Below is a small trained network, with its code and all its weights. Each question gives an input and a target symbol and asks what happens when units are switched off, that is, made to give their printed mean instead of their output.

import numpy as np


def w(rows, s, z=0):
    codes = np.array(rows[::2]) - 128.0
    scale = np.full(codes.shape[1], s)
    scale[-1] = z or s
    return codes * scale


def norm(h):
    return h / np.sqrt((h * h).mean(-1, keepdims=True) + 1e-5)


def f(y):
    return np.maximum(y, 0)


def softmax(a):
    e = np.exp(a - a.max(-1, keepdims=True))
    return e / e.sum(-1, keepdims=True)


def log_softmax(a):
    a = a - a.max(-1, keepdims=True)
    return a - np.log(np.exp(a).sum(-1, keepdims=True))


def net(x, mask):
    ids = ['εζλσφω'.index(c) for c in x.split()]
    T = len(ids)
    res = E[ids] + P[:T]
    u = 0
    for l in range(2):
        q, k, v = (norm(res) @ M[l].T for M in (Q, K, V))
        z = softmax(np.where(np.tri(T) > 0, q @ k.T / 2**0.5, -1e9)) @ v
        res = res + np.where(mask[u], z, O[l][:, -1]) @ O[l][:, :-1]
        u += 1
        y = f(norm(res) @ A[l][:, :-1].T + A[l][:, -1])
        res = res + np.where(mask[u : u + 16], y, B[l][:, -1]) @ B[l][:, :-1]
        u += 16
    return log_softmax(norm(res)[-1] @ U[:, :-1].T + U[:, -1])


Q, K, V, O, A, B = {}, {}, {}, {}, {}, {}
E = w([
[92,35,216,182,156,107,134],'ε',
[54,13,142,160,94,72,169],'ζ',
[46,14,123,137,103,137,239],'λ',
[81,176,155,126,135,110,67],'σ',
[11,96,115,228,137,188,61],'φ',
[153,104,154,46,37,124,189],'ω',
],0.0012)
P = w([
[171,194,130,171,119,50,170],'0',
[162,65,108,159,178,43,82],'1',
[27,135,142,81,115,46,143],'2',
[150,154,181,152,70,193,193],'3',
[184,34,59,88,181,86,55],'4',
[66,143,61,56,131,52,113],'5',
[148,171,145,101,78,233,134],'6',
[178,53,48,28,194,167,8],'7',
[66,136,35,55,154,66,117],'8',
[153,156,159,133,77,231,150],'9',
],0.0017)
Q[0] = w([
[73,137,195,107,86,158,134],'L0H0',
[18,62,22,38,221,1,71],'L0H0',
],0.0077)
K[0] = w([
[226,209,82,187,67,108,143],'L0H0',
[167,115,99,54,112,253,89],'L0H0',
],0.0056)
V[0] = w([
[36,95,69,251,164,159,143],'L0H0',
[83,215,125,194,122,76,30],'L0H0',
],0.0021)
O[0] = w([
[103,100,93,97,224,193,155,254],'L0H0',
[176,128,3,195,116,117,129,176],'L0H0',
],0.0032,0.00068)
A[0] = w([
[152,202,76,8,148,56,165,140],'L0N0',
[188,123,152,173,206,127,107,147],'L0N1',
[214,92,218,68,69,132,196,139],'L0N2',
[65,128,91,173,157,117,214,50],'L0N3',
[215,191,174,121,33,141,122,198],'L0N4',
[145,35,106,143,89,81,72,129],'L0N5',
[132,123,140,153,69,187,29,76],'L0N6',
[169,87,71,42,102,129,130,97],'L0N7',
[198,113,92,149,210,164,8,12],'L0N8',
[164,39,76,170,112,122,168,97],'L0N9',
[96,109,101,99,70,150,165,85],'L0N10',
[105,150,118,54,43,172,248,112],'L0N11',
[104,153,56,143,165,107,52,30],'L0N12',
[237,112,53,167,250,79,75,86],'L0N13',
[62,174,162,218,137,133,183,147],'L0N14',
[216,202,180,158,164,63,82,100],'L0N15',
],0.0022,0.0011)
B[0] = w([
[148,89,164,250,132,155,144,217],'L0N0',
[107,121,158,134,82,133,130,179],'L0N1',
[120,183,73,139,191,158,103,230],'L0N2',
[151,161,144,123,184,138,97,208],'L0N3',
[91,51,95,174,160,155,161,200],'L0N4',
[144,170,113,87,160,169,63,247],'L0N5',
[201,103,179,133,127,75,191,173],'L0N6',
[74,130,189,83,143,111,127,201],'L0N7',
[86,141,215,148,112,75,80,197],'L0N8',
[122,178,89,149,107,188,107,225],'L0N9',
[150,148,165,113,161,118,123,188],'L0N10',
[135,122,184,171,114,91,58,251],'L0N11',
[85,130,133,92,135,195,167,186],'L0N12',
[74,95,190,79,51,142,118,234],'L0N13',
[176,137,137,45,115,128,86,220],'L0N14',
[102,86,152,57,162,189,164,154],'L0N15',
],0.0027,0.0013)
Q[1] = w([
[163,159,62,165,66,118,108],'L1H0',
[58,69,69,68,164,3,111],'L1H0',
],0.005)
K[1] = w([
[157,128,165,136,24,155,121],'L1H0',
[2,54,195,1,146,171,40],'L1H0',
],0.0043)
V[1] = w([
[125,164,115,112,151,4,134],'L1H0',
[188,151,105,182,65,110,178],'L1H0',
],0.0025)
O[1] = w([
[64,116,28,254,138,219,12,102],'L1H0',
[8,17,158,70,165,77,93,2],'L1H0',
],0.0018)
A[1] = w([
[126,172,152,81,4,106,91,52],'L1N0',
[94,93,83,145,61,90,170,107],'L1N1',
[191,179,199,116,30,72,164,62],'L1N2',
[100,152,163,121,163,136,132,129],'L1N3',
[136,144,22,73,181,193,192,63],'L1N4',
[121,192,89,181,107,139,118,129],'L1N5',
[127,77,182,149,113,118,118,6],'L1N6',
[151,112,188,154,87,117,70,120],'L1N7',
[152,104,64,127,177,152,183,90],'L1N8',
[145,115,163,174,183,185,138,111],'L1N9',
[207,113,153,89,77,129,157,121],'L1N10',
[137,190,125,142,138,67,152,109],'L1N11',
[59,142,137,104,78,172,162,152],'L1N12',
[166,24,54,96,66,116,107,52],'L1N13',
[162,92,113,170,54,184,164,166],'L1N14',
[205,144,86,143,138,79,90,166],'L1N15',
],0.0031,0.0024)
B[1] = w([
[44,153,142,135,71,167,176,186],'L1N0',
[180,163,145,87,137,163,107,160],'L1N1',
[4,176,135,112,10,139,149,205],'L1N2',
[144,98,101,129,100,125,116,206],'L1N3',
[67,138,99,60,243,143,178,206],'L1N4',
[167,112,158,107,134,139,159,197],'L1N5',
[170,46,173,146,164,77,182,140],'L1N6',
[126,145,121,106,159,137,193,253],'L1N7',
[106,176,107,94,176,171,141,172],'L1N8',
[151,164,112,113,92,99,116,228],'L1N9',
[75,140,127,169,112,159,110,199],'L1N10',
[159,135,107,132,103,163,90,170],'L1N11',
[199,104,139,154,134,111,163,242],'L1N12',
[123,147,94,43,81,51,55,161],'L1N13',
[105,126,93,120,151,54,108,233],'L1N14',
[185,150,177,144,105,170,146,168],'L1N15',
],0.0037,0.0015)
U = w([
[85,80,77,219,144,198,40,138],'ε',
[149,135,49,67,97,32,55,3],'ζ',
[150,27,209,135,161,75,165,130],'λ',
[255,196,151,158,118,191,123,154],'σ',
[95,167,61,79,233,166,196,99],'φ',
[39,177,153,132,35,158,165,232],'ω',
],0.0047,0.00057)

Each question gives the input, a string of symbols that net reads in full, and the target symbol t.
The units are the heads (2 rows each of Q, K, V and O) and the neurons (one row each of A and B). Each row of codes is followed by its name. A weight is (code - 128) times the scale printed after its matrix; where a second scale follows, it is the last column's (O, A, B and U).
mask holds one flag per unit, layer by layer, with each layer's heads first. A switched-off unit (its flag False) gives its mean, the last column of its rows in O or B, instead of its output. The means were averaged over made-up inputs and are rounded, as every weight is.
A unit's drop is (log p(t) with every unit on - log p(t) with that unit switched off) / (log p(t) with every unit on - log p(t) with every unit switched off).
The circuit of an input: a set's keep is (log p(t) with only the set's units on - log p(t) with every unit switched off) / (log p(t) with every unit on - log p(t) with every unit switched off). Starting from the 12 units with the biggest drops (on a tie, the unit counted first), units are removed one at a time, each time the one whose removal leaves the highest keep (on an exact tie, the one counted first), for as long as the keep stays at least 0.8.
units of the circuit, in order: the units of the circuit, biggest drop first
unit that matters most: the unit with the biggest drop
top k neurons: the k neurons with the biggest drops, biggest first
top k neurons in layer l: the k neurons of layer l with the biggest drops, biggest first
drop of u: that unit's drop, to one decimal
input ω λ λ ζ, target λ: unit that matters most	L1H0
input σ ε ε ω σ σ ω, target ζ: units of the circuit, in order	[L0H0; L1H0; L1N13; L1N14]
input φ λ φ ζ ε φ λ, target φ: units of the circuit, in order	[L0H0; L1N4]
input φ ζ ζ ζ φ ω ε, target φ: units of the circuit, in order	[L0H0; L1N4]
input ω ω ω ω, target λ: top 3 neurons	[L0N4; L0N2; L1N6]
input φ ζ σ σ λ σ, target σ: top 2 neurons	[L0N0; L0N13]
input φ φ λ ε ζ ε, target ζ: top 2 neurons in layer 0	[L0N13; L0N2]
input λ ζ φ ε λ σ ε ε ζ φ, target σ: top 2 neurons	[L1N2; L1N9]
input ε φ ζ ω ω, target σ: top 3 neurons	[L0N2; L1N15; L0N13]
input ω ζ ω φ ω λ ζ ε ζ σ, target λ: top 3 neurons	[L0N4; L0N6; L0N2]
input λ ζ ζ, target λ: top 2 neurons	[L1N2; L0N2]
input ω ω φ ω, target λ: top 4 neurons	[L0N4; L0N2; L0N13; L1N6]
input ε ε ζ, target ζ: top 2 neurons	[L0N13; L1N4]
input φ ε σ, target φ: top neuron	[L0N12]
input σ σ σ λ φ ε ω, target ζ: top 2 neurons	[L0N4; L0N11]
input ζ ε ε, target ζ: top 2 neurons in layer 1	[L1N3; L1N10]
input ζ λ ζ ω, target ε: top 2 neurons	[L0N11; L0N2]
input ω ω ζ λ, target λ: top 2 neurons	[L0N2; L0N4]
input ε ε ε σ σ, target ω: top 2 neurons	[L0N13; L1N0]
input ε ε φ ε ε φ ζ λ ω, target ω: top neuron	[L1N2]
input λ φ ω ε λ ω λ ε ζ φ, target σ: drop of L1N0	0.1
input ζ ε σ λ, target ε: drop of L1H0	1.1
input λ ζ λ, target λ: drop of L0N11	0.1
input ε λ σ ε ω, target σ: drop of L0N2	1.1
